Below is a small trained network, with its code and all its weights. Each question gives an input and a class and asks what happens when units are switched off, that is, made to give their printed mean instead of their output.

import numpy as np


def w(rows, s, z=0):
    codes = np.array(rows[::2]) - 128.0
    scale = np.full(codes.shape[1], s)
    scale[-1] = z or s
    return codes * scale


def f(y):
    return np.maximum(y, 0)


def log_softmax(a):
    a = a - a.max(-1, keepdims=True)
    return a - np.log(np.exp(a).sum(-1, keepdims=True))


def net(x, mask):
    res = np.array(x, float).reshape(1, 6) / 4 @ E
    y = f(res @ A[0][:, :-1].T + A[0][:, -1])
    res = res + np.where(mask, y, B[0][:, -1]) @ B[0][:, :-1]
    return log_softmax(res[-1] @ U[:, :-1].T + U[:, -1])


A, B = {}, {}
E = w([
[54,203,87,166,77,199,32,89,221,241],'x0',
[169,85,107,59,204,53,2,162,79,218],'x1',
[147,222,221,179,179,95,32,97,192,61],'x2',
[84,213,192,139,54,106,181,217,82,249],'x3',
[244,138,56,152,208,159,184,210,171,165],'x4',
[216,135,108,152,137,222,130,109,60,185],'x5',
],0.0088)
A[0] = w([
[132,136,179,134,134,64,120,162,10,126,254],'n1',
[143,64,54,74,125,123,90,126,102,113,171],'n2',
[98,177,110,160,71,154,117,118,193,126,130],'n3',
[157,163,161,168,74,221,153,196,112,174,225],'n4',
[96,114,181,168,80,108,176,189,118,159,145],'n5',
[81,180,135,136,72,81,107,115,159,116,112],'n6',
[124,202,156,107,188,91,96,189,128,180,195],'n7',
[140,203,87,114,131,113,109,179,123,174,136],'n8',
[130,172,171,183,136,144,71,32,134,101,128],'n9',
],0.013,0.004)
B[0] = w([
[138,210,206,63,118,59,212,76,101,120,226],'n1',
[115,185,175,130,170,53,178,142,139,118,188],'n2',
[110,138,100,86,141,70,132,71,63,126,207],'n3',
[158,254,154,239,178,92,153,200,110,197,250],'n4',
[69,188,144,204,139,111,186,195,145,114,212],'n5',
[152,131,74,86,129,18,175,121,101,168,193],'n6',
[91,90,144,57,191,161,9,107,179,131,214],'n7',
[111,186,133,135,135,154,54,137,179,104,195],'n8',
[188,196,230,118,61,160,116,70,185,55,212],'n9',
],0.0096,0.019)
U = w([
[130,165,157,189,138,103,167,133,134,128,234],'0',
[76,134,104,96,64,171,54,63,135,163,53],'1',
[129,137,2,208,152,202,184,156,55,201,46],'2',
[142,53,134,173,160,158,109,171,198,69,42],'3',
[108,120,63,181,159,154,91,188,178,189,40],'4',
[109,56,111,164,138,180,113,138,96,167,3],'5',
[140,103,95,42,148,93,184,115,33,169,73],'6',
[156,120,151,102,184,187,106,88,145,144,189],'7',
],0.011,0.004)

Each question gives the input, the list of numbers given to net, and the class t.
The units are the neurons (one row each of A and B). Each row of codes is followed by its name. A weight is (code - 128) times the scale printed after its matrix; where a second scale follows, it is the last column's (A, B and U).
mask holds one flag per neuron, in row order. A switched-off neuron (its flag False) gives its mean, the last column of its row in B, instead of its output. The means were averaged over made-up inputs and are rounded, as every weight is.
A unit's drop is (log p(t) with every unit on - log p(t) with that unit switched off) / (log p(t) with every unit on - log p(t) with every unit switched off).
The circuit of an input: a set's keep is (log p(t) with only the set's units on - log p(t) with every unit switched off) / (log p(t) with every unit on - log p(t) with every unit switched off). Starting from all 9 units, units are removed one at a time, each time the one whose removal leaves the highest keep (on an exact tie, the one counted first), for as long as the keep stays at least 0.8.
circuit, biggest first: the units of the circuit, biggest drop first
most important unit: the unit with the biggest drop
k most important neurons: the k neurons with the biggest drops, biggest first
drop of u: that unit's drop, to one decimal
input [-5,6,6,8,-2,-7], class 6: most important unit	n1
input [3,-1,-1,1,0,3], class 2: circuit, biggest first	[n1, n9, n2]
input [-1,-1,-7,-4,-5,-7], class 6: 4 most important neurons	[n4, n9, n5, n8]
input [-4,0,-5,-8,2,-7], class 6: 2 most important neurons	[n4, n5]
input [0,6,0,-5,3,2], class 7: 4 most important neurons	[n4, n5, n6, n1]
input [0,-2,-2,1,8,-2], class 2: 2 most important neurons	[n9, n1]
input [-3,5,1,-4,5,-5], class 3: 4 most important neurons	[n4, n3, n6, n1]
input [-3,7,-1,-2,5,7], class 7: circuit, biggest first	[n6, n4]
input [-6,-1,2,5,-8,-4], class 6: circuit, biggest first	[n4, n6]
input [-8,-6,1,-3,6,-3], class 3: circuit, biggest first	[n4, n1]
input [8,-8,1,-4,-7,-8], class 6: circuit, biggest first	[n6, n3]
input [0,8,-1,-3,7,-8], class 7: 3 most important neurons	[n4, n5, n7]
input [2,-8,-1,-4,-8,-6], class 6: 3 most important neurons	[n6, n3, n4]
input [7,8,2,-8,2,-7], class 1: circuit, biggest first	[n4]
input [4,2,0,-3,8,0], class 4: 2 most important neurons	[n1, n9]
input [-2,-1,-6,-2,7,0], class 2: circuit, biggest first	[n9, n1]
input [1,-4,-2,1,-2,6], class 2: 2 most important neurons	[n1, n9]
input [7,-4,0,-6,-3,-5], class 1: 3 most important neurons	[n9, n4, n1]
input [-1,-8,-4,-2,8,-6], class 2: 2 most important neurons	[n9, n1]
input [8,3,-6,1,-3,8], class 2: circuit, biggest first	[n9]
input [7,-2,7,5,-7,-8], class 1: 2 most important neurons	[n9, n4]
input [-3,0,3,2,-7,-2], class 6: 3 most important neurons	[n4, n6, n8]
input [1,6,6,-6,-3,2], class 7: drop of n4	0.1
input [-6,4,5,1,3,7], class 7: drop of n9	-0.1
input [2,-4,-7,6,1,4], class 2: drop of n9	0.2
